Below is a small trained network, with its code and all its weights. Each question gives an input and a target symbol and asks what happens when units are switched off, that is, made to give their printed mean instead of their output.

import numpy as np


def w(rows, s, z=0):
    codes = np.array(rows[::2]) - 128.0
    scale = np.full(codes.shape[1], s)
    scale[-1] = z or s
    return codes * scale


def norm(h):
    return h / np.sqrt((h * h).mean(-1, keepdims=True) + 1e-5)


def f(y):
    return np.maximum(y, 0)


def softmax(a):
    e = np.exp(a - a.max(-1, keepdims=True))
    return e / e.sum(-1, keepdims=True)


def log_softmax(a):
    a = a - a.max(-1, keepdims=True)
    return a - np.log(np.exp(a).sum(-1, keepdims=True))


def net(x, mask):
    ids = ['ΞΦΨαβγδεζηθμπτω'.index(c) for c in x.split()]
    T = len(ids)
    res = E[ids] + P[:T]
    q, k, v = (norm(res) @ M[0].T for M in (Q, K, V))
    z = softmax(np.where(np.tri(T) > 0, q @ k.T / 2**0.5, -1e9)) @ v
    res = res + np.where(mask[0], z, O[0][:, -1]) @ O[0][:, :-1]
    y = f(norm(res) @ A[0][:, :-1].T + A[0][:, -1])
    res = res + np.where(mask[1:9], y, B[0][:, -1]) @ B[0][:, :-1]
    return log_softmax(norm(res)[-1] @ U[:, :-1].T + U[:, -1])


Q, K, V, O, A, B = {}, {}, {}, {}, {}, {}
E = w([
[148,134,171,212,109,103],'Ξ',
[132,151,145,219,181,185],'Φ',
[149,102,160,154,158,63],'Ψ',
[153,121,181,168,92,142],'α',
[196,155,107,58,97,214],'β',
[188,142,163,129,165,167],'γ',
[178,135,112,156,179,91],'δ',
[148,216,122,128,104,248],'ε',
[140,145,135,182,138,63],'ζ',
[182,91,146,116,166,83],'η',
[135,98,145,169,100,68],'θ',
[146,87,195,98,135,94],'μ',
[36,79,36,103,217,165],'π',
[219,67,148,93,101,80],'τ',
[128,159,134,214,141,106],'ω',
],0.017)
P = w([
[41,102,124,111,167,8],'0',
[160,157,126,135,153,128],'1',
[155,159,117,142,164,136],'2',
[157,169,110,148,160,127],'3',
[158,150,124,130,183,129],'4',
[150,156,121,143,184,143],'5',
[134,170,109,166,191,154],'6',
[142,174,102,159,180,160],'7',
[140,171,110,176,194,160],'8',
],0.011)
Q[0] = w([
[247,133,96,158,223,94],'h1',
[50,53,127,102,72,98],'h1',
],0.011)
K[0] = w([
[17,90,77,77,154,87],'h1',
[254,169,167,192,99,176],'h1',
],0.0096)
V[0] = w([
[134,148,90,8,131,98],'h1',
[109,101,217,112,67,92],'h1',
],0.016)
O[0] = w([
[137,68,130,169,78,143,253],'h1',
[143,107,5,175,188,125,74],'h1',
],0.016,0.0055)
A[0] = w([
[162,84,145,99,12,167,173],'n1',
[164,190,84,103,166,149,254],'n2',
[90,196,247,84,68,111,171],'n3',
[88,55,126,141,22,154,73],'n4',
[117,92,120,163,155,117,89],'n5',
[31,97,113,127,154,219,159],'n6',
[170,121,179,145,76,119,170],'n7',
[156,129,166,223,149,57,144],'n8',
],0.013,0.0048)
B[0] = w([
[101,138,193,187,194,170,237],'n1',
[118,130,185,127,37,71,214],'n2',
[80,26,12,56,204,218,245],'n3',
[73,210,124,254,134,75,197],'n4',
[232,108,113,148,109,147,151],'n5',
[135,24,214,38,85,65,151],'n6',
[78,90,154,97,130,117,214],'n7',
[150,117,197,74,124,160,204],'n8',
],0.0094,0.012)
U = w([
[69,74,191,98,145,136,168],'Ξ',
[88,113,115,139,173,219,71],'Φ',
[158,147,166,147,113,88,196],'Ψ',
[100,188,116,70,199,145,118],'α',
[52,121,162,245,86,134,154],'β',
[118,162,70,157,182,142,108],'γ',
[151,135,88,154,153,124,100],'δ',
[209,143,209,134,140,174,15],'ε',
[161,117,129,171,134,156,73],'ζ',
[171,136,115,166,138,127,115],'η',
[144,210,97,141,189,96,218],'θ',
[131,108,70,166,137,142,87],'μ',
[101,215,209,104,130,67,230],'π',
[97,137,126,151,148,139,4],'τ',
[145,88,84,168,108,132,133],'ω',
],0.011,0.0022)

Each question gives the input, a string of symbols that net reads in full, and the target symbol t.
The units are the heads (2 rows each of Q, K, V and O) and the neurons (one row each of A and B). Each row of codes is followed by its name. A weight is (code - 128) times the scale printed after its matrix; where a second scale follows, it is the last column's (O, A, B and U).
mask holds one flag per unit, heads first, then neurons. A switched-off unit (its flag False) gives its mean, the last column of its rows in O or B, instead of its output. The means were averaged over made-up inputs and are rounded, as every weight is.
A unit's drop is (log p(t) with every unit on - log p(t) with that unit switched off) / (log p(t) with every unit on - log p(t) with every unit switched off).
The circuit of an input: a set's keep is (log p(t) with only the set's units on - log p(t) with every unit switched off) / (log p(t) with every unit on - log p(t) with every unit switched off). Starting from all 9 units, units are removed one at a time, each time the one whose removal leaves the highest keep (on an exact tie, the one counted first), for as long as the keep stays at least 0.8.
units of the circuit, in order: the units of the circuit, biggest drop first
unit that matters most: the unit with the biggest drop
top k neurons: the k neurons with the biggest drops, biggest first
drop of u: that unit's drop, to one decimal
input β θ δ, target β: units of the circuit, in order -> h1, n4
input β π θ Φ, target Ξ: units of the circuit, in order -> h1, n3
input β α Ξ β ζ μ, target β: units of the circuit, in order -> h1, n4
input ω α Φ γ β ω Φ ε, target π: units of the circuit, in order -> h1, n2, n3
input γ γ ω Ψ ε ε ζ ω, target ε: units of the circuit, in order -> n8, n3, n4
input γ ε Ξ ζ δ, target ε: top 3 neurons -> n3, n8, n4
input Φ π γ Ξ η ω, target Ξ: units of the circuit, in order -> h1, n3
input γ Ξ ζ, target ε: unit that matters most -> n8
input Ξ μ ω ω Φ η γ Ξ Φ, target θ: units of the circuit, in order -> h1, n3
input ε Ξ τ τ ε γ ω Ξ, target Φ: units of the circuit, in order -> n3, h1
input ω Ξ β Φ η, target π: units of the circuit, in order -> h1, n3
input δ β ζ ω, target Ξ: top 3 neurons -> n8, n7, n1
input ω θ β Ξ ω ω τ β β, target π: top 2 neurons -> n2, n3
input Ξ γ μ ε, target θ: top neuron -> n3
input δ ω μ Φ, target Ξ: units of the circuit, in order -> n6, n4
input β γ Φ ζ γ γ δ η γ, target β: top 2 neurons -> n4, n3
input Ξ η γ μ Φ η ζ Ξ γ, target θ: top 2 neurons -> n3, n2
input γ ω β β Ψ ω η, target ε: top 3 neurons -> n3, n8, n4
input γ Ξ ω, target ε: drop of n4 -> 0.2
input γ ω Ψ, target ε: drop of n5 -> 0.1
input Φ β γ ζ Φ μ ζ δ Ξ, target α: drop of h1 -> 0.8
input β ζ γ, target β: drop of h1 -> 1.2
input Φ β ε δ μ Ξ α Φ, target α: units of the circuit, in order -> h1
